Below are the code and all the weights of a small trained network. Each question names an input and a class and asks about switching units off, where a switched-off unit gives its printed mean instead of its output.

import numpy as np


def w(rows, s, z=0):
    codes = np.array(rows[::2]) - 128.0
    scale = np.full(codes.shape[1], s)
    scale[-1] = z or s
    return codes * scale


def norm(h):
    return h / np.sqrt((h * h).mean(-1, keepdims=True) + 1e-5)


def f(y):
    return np.maximum(y, 0)


def log_softmax(a):
    a = a - a.max(-1, keepdims=True)
    return a - np.log(np.exp(a).sum(-1, keepdims=True))


def net(x, mask):
    res = np.array(x, float).reshape(1, 7) / 4 @ E
    u = 0
    for l in range(4):
        y = f(norm(res) @ A[l][:, :-1].T + A[l][:, -1])
        res = res + np.where(mask[u : u + 7], y, B[l][:, -1]) @ B[l][:, :-1]
        u += 7
    return log_softmax(norm(res)[-1] @ U[:, :-1].T + U[:, -1])


A, B = {}, {}
E = w([
[110,167,21,191,142,164,58,51,187,49,254],'x0',
[152,207,157,73,94,29,179,73,176,143,142],'x1',
[242,185,53,192,158,132,139,146,140,66,8],'x2',
[138,137,84,111,101,172,201,56,34,125,144],'x3',
[145,120,143,135,99,141,104,113,128,128,119],'x4',
[132,117,138,149,112,127,102,101,125,133,106],'x5',
[118,119,128,150,129,114,115,104,123,135,108],'x6',
],0.008)
A[0] = w([
[128,115,90,155,129,179,128,186,114,161,95,110],'L0N0',
[171,185,154,125,90,51,179,123,129,148,110,103],'L0N1',
[143,154,103,134,68,178,254,62,42,107,106,1],'L0N2',
[157,131,148,149,158,92,76,164,165,101,140,76],'L0N3',
[252,150,77,147,152,111,145,145,144,63,50,51],'L0N4',
[159,120,177,146,133,61,101,211,206,113,101,82],'L0N5',
[158,206,111,107,92,110,103,90,163,122,156,178],'L0N6',
],0.0091,0.0046)
B[0] = w([
[114,114,230,163,148,157,135,92,129,64,123,194],'L0N0',
[138,144,198,110,188,159,179,45,158,106,126,213],'L0N1',
[185,158,124,94,153,44,56,180,96,170,152,217],'L0N2',
[136,151,130,123,133,92,85,125,42,115,185,175],'L0N3',
[43,204,76,188,81,172,171,137,100,247,113,254],'L0N4',
[161,123,99,86,155,87,68,136,114,167,125,233],'L0N5',
[135,120,165,141,166,79,205,85,170,114,161,207],'L0N6',
],0.011,0.0077)
A[1] = w([
[51,75,160,92,101,155,195,102,160,254,163,175],'L1N0',
[246,157,39,171,136,124,88,150,160,156,101,78],'L1N1',
[147,147,53,197,92,121,149,129,179,71,148,2],'L1N2',
[196,149,67,81,112,102,39,123,112,132,141,216],'L1N3',
[141,141,120,139,102,76,119,142,108,134,204,95],'L1N4',
[199,85,69,120,133,157,188,52,55,154,135,73],'L1N5',
[135,95,161,116,118,126,180,172,136,129,16,39],'L1N6',
],0.0081,0.002)
B[1] = w([
[77,160,106,82,63,139,111,117,157,88,122,254],'L1N0',
[66,163,121,147,182,97,189,162,54,184,120,188],'L1N1',
[189,1,37,152,24,92,189,61,147,124,84,164],'L1N2',
[149,126,130,126,139,80,154,178,92,216,193,193],'L1N3',
[155,99,101,54,43,152,13,108,165,124,155,191],'L1N4',
[101,98,157,88,187,118,12,221,140,95,184,177],'L1N5',
[190,125,13,85,124,136,189,80,135,93,114,186],'L1N6',
],0.0089,0.0066)
A[2] = w([
[96,67,100,76,52,132,120,110,174,84,94,4],'L2N0',
[140,39,41,67,85,63,171,115,80,103,46,41],'L2N1',
[108,67,97,186,156,218,124,173,126,90,63,137],'L2N2',
[134,92,80,182,141,147,123,109,172,144,208,93],'L2N3',
[115,108,32,175,186,60,140,82,117,140,187,109],'L2N4',
[141,146,166,39,160,143,200,137,69,222,35,82],'L2N5',
[113,56,158,200,150,254,96,248,16,68,134,120],'L2N6',
],0.0074,0.0027)
B[2] = w([
[114,130,123,185,144,190,178,162,125,172,92,155],'L2N0',
[164,102,105,102,92,143,113,130,133,90,196,157],'L2N1',
[121,154,111,74,137,115,169,80,182,120,114,166],'L2N2',
[180,120,145,106,97,148,156,119,113,82,107,171],'L2N3',
[184,46,149,94,131,145,130,184,132,95,112,194],'L2N4',
[162,5,130,170,101,177,95,142,145,49,169,255],'L2N5',
[108,209,188,96,199,78,112,71,193,88,154,208],'L2N6',
],0.011,0.0088)
A[3] = w([
[77,178,223,124,84,44,173,64,151,48,128,91],'L3N0',
[176,68,127,197,56,112,110,162,162,47,162,55],'L3N1',
[2,114,181,87,6,95,82,158,158,139,218,184],'L3N2',
[67,118,76,79,146,186,132,146,83,120,169,37],'L3N3',
[128,86,126,145,198,46,60,182,134,152,104,3],'L3N4',
[120,128,45,138,91,91,178,111,123,95,173,160],'L3N5',
[169,176,118,88,97,94,157,71,165,192,167,209],'L3N6',
],0.0074,0.002)
B[3] = w([
[87,151,127,130,171,115,94,104,196,112,118,222],'L3N0',
[155,71,194,86,85,253,178,163,79,95,137,202],'L3N1',
[133,161,43,246,127,140,207,181,36,229,28,254],'L3N2',
[138,163,137,153,159,49,91,92,87,152,77,160],'L3N3',
[192,124,77,88,91,94,54,129,56,147,194,188],'L3N4',
[157,53,163,95,94,150,112,184,123,140,29,179],'L3N5',
[49,153,156,180,170,183,37,172,102,75,100,215],'L3N6',
],0.0077,0.0071)
U = w([
[43,195,51,220,77,196,199,174,109,200,38,173],'0',
[181,2,147,78,48,192,165,142,166,17,137,186],'1',
[177,143,135,71,158,19,36,192,78,168,214,151],'2',
[72,197,214,108,198,102,155,30,248,27,123,5],'3',
],0.012,0.0014)

Each question gives the input, the list of numbers given to net, and the class t.
The units are the neurons (one row each of A and B). Each row of codes is followed by its name. A weight is (code - 128) times the scale printed after its matrix; where a second scale follows, it is the last column's (A, B and U).
mask holds one flag per neuron, layer by layer. A switched-off neuron (its flag False) gives its mean, the last column of its row in B, instead of its output. The means were averaged over made-up inputs and are rounded, as every weight is.
A unit's drop is (log p(t) with every unit on - log p(t) with that unit switched off) / (log p(t) with every unit on - log p(t) with every unit switched off).
The circuit of an input: a set's keep is (log p(t) with only the set's units on - log p(t) with every unit switched off) / (log p(t) with every unit on - log p(t) with every unit switched off). Starting from the 12 units with the biggest drops (on a tie, the unit counted first), units are removed one at a time, each time the one whose removal leaves the highest keep (on an exact tie, the one counted first), for as long as the keep stays at least 0.8.
units of the circuit, in order: the units of the circuit, biggest drop first
top k neurons: the k neurons with the biggest drops, biggest first
top k neurons in layer l: the k neurons of layer l with the biggest drops, biggest first
input [-3,5,3,7,0,4,-7], class 2: units of the circuit, in order : [L0N2]
input [-6,-5,-4,7,-3,3,-8], class 2: top 2 neurons in layer 1 : [L1N5, L1N2]
input [8,6,-5,8,-1,5,-7], class 1: top 2 neurons : [L0N4, L0N5]
input [1,-1,6,7,-5,4,-5], class 2: top 3 neurons : [L0N2, L3N2, L1N5]
input [8,3,-7,-8,7,-8,-5], class 1: top 2 neurons in layer 2 : [L2N3, L2N6]
input [7,7,6,4,2,-3,5], class 1: top 2 neurons : [L1N2, L2N4]
input [-6,-3,6,7,-4,-2,5], class 2: top 3 neurons : [L0N2, L1N5, L3N2]
input [-6,-5,-5,-6,2,-7,-3], class 1: top 4 neurons in layer 1 : [L1N6, L1N5, L1N4, L1N3]
input [-3,6,-4,3,1,6,5], class 3: top 2 neurons in layer 0 : [L0N1, L0N4]
input [5,-2,-4,6,3,-5,-8], class 2: top 2 neurons in layer 0 : [L0N4, L0N2]
input [-8,4,6,-2,-3,2,-6], class 1: top 2 neurons : [L2N5, L3N2]
input [-6,6,5,7,-3,-8,-7], class 2: top 4 neurons : [L0N2, L1N5, L0N0, L3N1]
input [-8,1,4,-7,-4,-5,-8], class 1: top 2 neurons : [L2N5, L0N2]
input [3,-8,5,0,7,0,-2], class 3: units of the circuit, in order : [L2N6]
input [3,-6,-6,-2,5,-8,4], class 0: top 4 neurons : [L3N2, L1N0, L0N0, L0N1]
input [2,0,8,-8,-6,5,-7], class 0: top 2 neurons in layer 1 : [L1N5, L1N1]
input [-4,-5,-1,1,6,7,-4], class 3: top 2 neurons : [L2N6, L0N0]
input [-4,-6,0,-4,-6,8,7], class 3: units of the circuit, in order : [L0N0, L2N6]
input [2,5,-7,-7,0,7,6], class 0: top 2 neurons : [L3N2, L0N2]
input [-1,6,-3,-4,-6,5,3], class 3: top neuron in layer 0 : [L0N1]
input [4,-8,7,1,1,7,5], class 3: top 3 neurons : [L2N6, L0N0, L2N2]
input [-8,4,7,7,-7,5,3], class 1: top 2 neurons in layer 3 : [L3N2, L3N6]
